Below is a small trained network, with its code and all its weights. Each question gives an input and a class and asks what happens when units are switched off, that is, made to give their printed mean instead of their output.

import numpy as np


def w(rows, s, z=0):
    codes = np.array(rows[::2]) - 128.0
    scale = np.full(codes.shape[1], s)
    scale[-1] = z or s
    return codes * scale


def norm(h):
    return h / np.sqrt((h * h).mean(-1, keepdims=True) + 1e-5)


def f(y):
    return np.maximum(y, 0)


def log_softmax(a):
    a = a - a.max(-1, keepdims=True)
    return a - np.log(np.exp(a).sum(-1, keepdims=True))


def net(x, mask):
    res = np.array(x, float).reshape(1, 5) / 4 @ E
    u = 0
    for l in range(2):
        y = f(norm(res) @ A[l][:, :-1].T + A[l][:, -1])
        res = res + np.where(mask[u : u + 6], y, B[l][:, -1]) @ B[l][:, :-1]
        u += 6
    return log_softmax(norm(res)[-1] @ U[:, :-1].T + U[:, -1])


A, B = {}, {}
E = w([
[104,118,180,86,139,90,96,91,154,98],'x0',
[118,146,72,125,125,117,113,142,176,41],'x1',
[99,123,142,72,62,123,185,65,155,117],'x2',
[149,121,137,177,146,86,191,97,145,129],'x3',
[252,132,112,146,93,113,128,130,141,120],'x4',
],0.012)
A[0] = w([
[53,123,163,82,61,30,142,60,209,43,74],'0.n0',
[122,85,171,75,185,96,98,144,96,172,169],'0.n1',
[190,162,1,152,149,93,108,134,232,103,5],'0.n2',
[91,149,98,249,211,142,132,197,44,134,147],'0.n3',
[151,115,106,116,94,131,148,142,159,57,153],'0.n4',
[233,88,181,164,56,60,172,53,123,145,86],'0.n5',
],0.0094,0.0023)
B[0] = w([
[149,53,158,108,141,177,141,168,3,76,254],'0.n0',
[146,140,100,106,63,74,134,113,176,130,195],'0.n1',
[104,165,121,141,39,91,48,82,156,158,229],'0.n2',
[187,167,163,192,169,181,137,83,72,90,236],'0.n3',
[155,137,88,75,149,73,116,54,89,152,193],'0.n4',
[108,179,131,170,205,190,143,158,186,147,239],'0.n5',
],0.013,0.0085)
A[1] = w([
[206,141,93,101,133,143,171,144,149,109,98],'1.n0',
[138,155,67,187,73,82,101,141,195,99,104],'1.n1',
[158,100,171,129,156,149,124,67,78,155,251],'1.n2',
[133,170,131,84,119,173,47,150,140,115,164],'1.n3',
[169,139,205,129,144,64,9,168,155,143,25],'1.n4',
[202,125,175,165,228,198,123,140,118,128,198],'1.n5',
],0.011,0.0023)
B[1] = w([
[51,188,114,165,169,158,107,78,122,6,150],'1.n0',
[22,162,68,87,125,25,67,80,53,213,175],'1.n1',
[148,158,104,243,135,161,79,175,197,129,210],'1.n2',
[130,114,159,236,169,57,255,30,174,158,187],'1.n3',
[100,183,51,185,58,71,90,15,10,147,176],'1.n4',
[106,155,154,52,146,148,214,190,201,42,246],'1.n5',
],0.0088,0.013)
U = w([
[103,186,77,179,105,81,68,68,105,173,201],'0',
[150,70,91,110,128,61,105,177,171,152,2],'1',
[164,179,156,173,182,167,163,158,173,40,173],'2',
[86,76,138,75,85,119,181,157,216,229,66],'3',
[131,8,133,22,98,121,68,149,32,76,142],'4',
],0.015,0.0049)

Each question gives the input, the list of numbers given to net, and the class t.
The units are the neurons (one row each of A and B). Each row of codes is followed by its name. A weight is (code - 128) times the scale printed after its matrix; where a second scale follows, it is the last column's (A, B and U).
mask holds one flag per neuron, layer by layer. A switched-off neuron (its flag False) gives its mean, the last column of its row in B, instead of its output. The means were averaged over made-up inputs and are rounded, as every weight is.
A unit's drop is (log p(t) with every unit on - log p(t) with that unit switched off) / (log p(t) with every unit on - log p(t) with every unit switched off).
The circuit of an input: a set's keep is (log p(t) with only the set's units on - log p(t) with every unit switched off) / (log p(t) with every unit on - log p(t) with every unit switched off). Starting from all 12 units, units are removed one at a time, each time the one whose removal leaves the highest keep (on an exact tie, the one counted first), for as long as the keep stays at least 0.8.
units of the circuit, in order: the units of the circuit, biggest drop first
most important unit: the unit with the biggest drop
top k neurons: the k neurons with the biggest drops, biggest first
top k neurons in layer l: the k neurons of layer l with the biggest drops, biggest first
drop of u: that unit's drop, to one decimal
input [-5,1,4,-3,-3], class 4: top 3 neurons => 0.n3, 0.n5, 0.n2
input [1,2,2,-2,4], class 0: most important unit => 0.n2
input [7,0,1,5,-2], class 4: top 2 neurons => 0.n0, 0.n3
input [-4,-7,7,0,-1], class 3: top 2 neurons => 0.n3, 0.n0
input [-4,-4,6,-3,-2], class 3: units of the circuit, in order => 0.n3, 1.n4
input [3,-5,2,-3,-3], class 3: top 2 neurons in layer 1 => 1.n4, 1.n0
input [5,-8,-2,5,0], class 2: top 3 neurons => 0.n5, 0.n2, 1.n1
input [6,-2,6,-7,6], class 2: top 2 neurons => 0.n5, 1.n2
input [3,3,1,-8,-2], class 4: top 2 neurons => 0.n5, 0.n3
input [2,-8,5,-4,-6], class 3: top 3 neurons => 1.n4, 0.n3, 0.n1
input [-2,5,-6,7,0], class 0: top 2 neurons => 0.n2, 0.n0
input [-1,6,-3,-1,-1], class 0: drop of 0.n2 => 0.4
input [0,3,-1,7,8], class 0: drop of 0.n2 => 0.8
input [0,3,0,-2,2], class 0: drop of 1.n4 => 0.0
input [5,-6,8,2,0], class 2: units of the circuit, in order => 0.n5
input [7,-6,5,-1,1], class 2: top 2 neurons in layer 0 => 0.n5, 0.n0
